Each row has a name. Each piece below is followed by the name of the row it came from, unless a question asks for something else. Each question is about the rows just above it.

[ 57   6 105  46 -34  15]  gotim
[ 57   6 105 -19  38  63]  kosa
[ 57   6 105  46 -78  15]  neb
Where do [ 57   6 105  46 -78  15] appear? => neb

[ -1   3 -60   7  70 -13   3  19   1   9 -24  37 -21 -11  54  52 -42   4
  -8 -12  65  97  89  29   7 -26  -1  13 -27] = kobuz
[  70    3  -60   -1    7  -13  -11   19  -14  -10   10   -7  -21  -11
    6  -21  -28    4  -38   32   33  -91 -101  -65    5   27   -1   13
   28] = Mib
[  70    3  -60   -1    7  -13  -11   19  -14  -10   10   -7   -6  -11
    6  -21  -28    4  -38   32   33  -91 -101  -65    5   27   -1   13
   28] = sagir
[  70    3  -60   -1    7  -13  -11    8  -14  -10   10   -7   -6  -11
    6  -21  -28    4  -38   32   33  -91 -101  -65    5   34   -1   13
   28] = vanav
[  13  -38  -11 -101  -21  -10  -21   28   19  -14   27  -65  -28    6
   -1    3   -7  -91    4   33   32    5    7   10  -11    0   70  -60
  -13] = gafip
[ 30 -56 -11  -1  39  43 -21  19  33   3   2 -61  21  12  31  28 -17 -46
  44 -86 -37 -60 -41  41   8  -3  -1  -4   2] = Lod
[-31  -1  -4  28  42 -16 -32  19 -14 -30 -34  83 -21 -52  57  53 -42   2
 -38  32  65  33  69  16  41  -3 -67 -44 -47] = sovu
[  38   20  -11  -11   -2  -13   -4   19  -14    3    3    0  -21  -11
   31  -28  -42   41  -38   32   79  -26  -70 -107  -22   -3   14   84
   30] = kad
Put [  28   13   -1   27    5  -65 -101  -91   33   32  -38    4  -28  -21
    6  -11  -21   -7   10  -10  -14   19  -11  -13    7   -1  -60    3
   70] back in order: which row is it? => Mib
The row with [-65 -28   6  -1   3  -7 -91] is => gafip
The row with [-86 -37] is => Lod
asked: [  70    3  -60   -1    7  -13  -11    8  -14  -10   10   -7   -6  -11
    6  -21  -28    4  -38   32   33  -91 -101  -65    5   34   -1   13
   28] => vanav

[31 32 -5 28] = vug
[-100   -9  -58  -23] = kedon
[-19  -1 -41  89] = dep
[ 51 -12 -22 -54] = Gud
[-110   40  -67  -45] = sopad
The row with [31 32] is => vug
Which row holds these entries in another order? [-5 28 31 32] => vug

